Below are the code and all the weights of a small trained network. Each question names an input and a class and asks about switching units off, where a switched-off unit gives its printed mean instead of its output.

import numpy as np


def w(rows, s, z=0):
    codes = np.array(rows[::2]) - 128.0
    scale = np.full(codes.shape[1], s)
    scale[-1] = z or s
    return codes * scale


def f(y):
    return y / 2 * (1 + np.tanh(0.7978845608 * (y + 0.044715 * y**3)))


def log_softmax(a):
    a = a - a.max(-1, keepdims=True)
    return a - np.log(np.exp(a).sum(-1, keepdims=True))


def net(x, mask):
    res = np.array(x, float).reshape(1, 4) / 4 @ E
    y = f(res @ A[0][:, :-1].T + A[0][:, -1])
    res = res + np.where(mask, y, B[0][:, -1]) @ B[0][:, :-1]
    return log_softmax(res[-1] @ U[:, :-1].T + U[:, -1])


A, B = {}, {}
E = w([
[186,75,159],'x0',
[25,141,255],'x1',
[143,79,35],'x2',
[145,238,90],'x3',
],0.0074)
A[0] = w([
[132,55,112,17],'neuron 0',
[113,198,81,8],'neuron 1',
[64,29,177,230],'neuron 2',
[178,178,180,123],'neuron 3',
[123,16,107,215],'neuron 4',
[85,40,65,253],'neuron 5',
[156,134,198,123],'neuron 6',
[249,239,205,228],'neuron 7',
[89,162,132,63],'neuron 8',
[144,35,102,103],'neuron 9',
[179,181,145,197],'neuron 10',
[132,197,58,242],'neuron 11',
[137,92,166,28],'neuron 12',
[162,108,70,206],'neuron 13',
[207,142,192,211],'neuron 14',
[231,164,145,84],'neuron 15',
[152,58,135,38],'neuron 16',
[184,108,207,51],'neuron 17',
[139,233,95,34],'neuron 18',
[89,167,138,49],'neuron 19',
],0.012,0.0052)
B[0] = w([
[105,38,86,143],'neuron 0',
[89,167,45,151],'neuron 1',
[106,232,123,254],'neuron 2',
[51,45,35,154],'neuron 3',
[176,253,80,229],'neuron 4',
[240,228,136,234],'neuron 5',
[34,142,124,159],'neuron 6',
[10,80,42,234],'neuron 7',
[215,153,117,136],'neuron 8',
[218,195,81,184],'neuron 9',
[71,175,81,177],'neuron 10',
[174,232,94,237],'neuron 11',
[96,100,59,130],'neuron 12',
[100,200,119,212],'neuron 13',
[53,40,104,183],'neuron 14',
[80,142,99,160],'neuron 15',
[237,155,46,146],'neuron 16',
[71,127,90,147],'neuron 17',
[65,113,21,175],'neuron 18',
[198,172,130,138],'neuron 19',
],0.0081,0.0087)
U = w([
[70,148,75,133],'0',
[124,2,161,2],'1',
[71,59,192,142],'2',
[131,184,162,253],'3',
[198,175,79,33],'4',
],0.0096,0.0054)

Each question gives the input, the list of numbers given to net, and the class t.
The units are the neurons (one row each of A and B). Each row of codes is followed by its name. A weight is (code - 128) times the scale printed after its matrix; where a second scale follows, it is the last column's (A, B and U).
mask holds one flag per neuron, in row order. A switched-off neuron (its flag False) gives its mean, the last column of its row in B, instead of its output. The means were averaged over made-up inputs and are rounded, as every weight is.
A unit's drop is (log p(t) with every unit on - log p(t) with that unit switched off) / (log p(t) with every unit on - log p(t) with every unit switched off).
The circuit of an input: a set's keep is (log p(t) with only the set's units on - log p(t) with every unit switched off) / (log p(t) with every unit on - log p(t) with every unit switched off). Starting from the 12 units with the biggest drops (on a tie, the unit counted first), units are removed one at a time, each time the one whose removal leaves the highest keep (on an exact tie, the one counted first), for as long as the keep stays at least 0.8.
circuit, biggest first: the units of the circuit, biggest drop first
most important unit: the unit with the biggest drop
top k neurons: the k neurons with the biggest drops, biggest first
drop of u: that unit's drop, to one decimal
input [4,-3,4,6], class 0: circuit, biggest first	neuron 7; neuron 4; neuron 5
input [3,5,-8,-6], class 2: circuit, biggest first	neuron 11; neuron 5
input [8,2,-2,-8], class 4: top 3 neurons	neuron 16; neuron 4; neuron 9
input [-6,2,2,-8], class 3: top 2 neurons	neuron 11; neuron 2
input [-8,-6,0,8], class 0: most important unit	neuron 18
input [0,4,-6,-7], class 2: top 2 neurons	neuron 11; neuron 5
input [-3,0,3,-5], class 4: top 2 neurons	neuron 5; neuron 4
input [-8,-1,1,-8], class 3: drop of neuron 5	-0.3
input [-2,2,8,3], class 3: drop of neuron 16	0.2
input [-1,2,4,3], class 3: drop of neuron 4	0.1
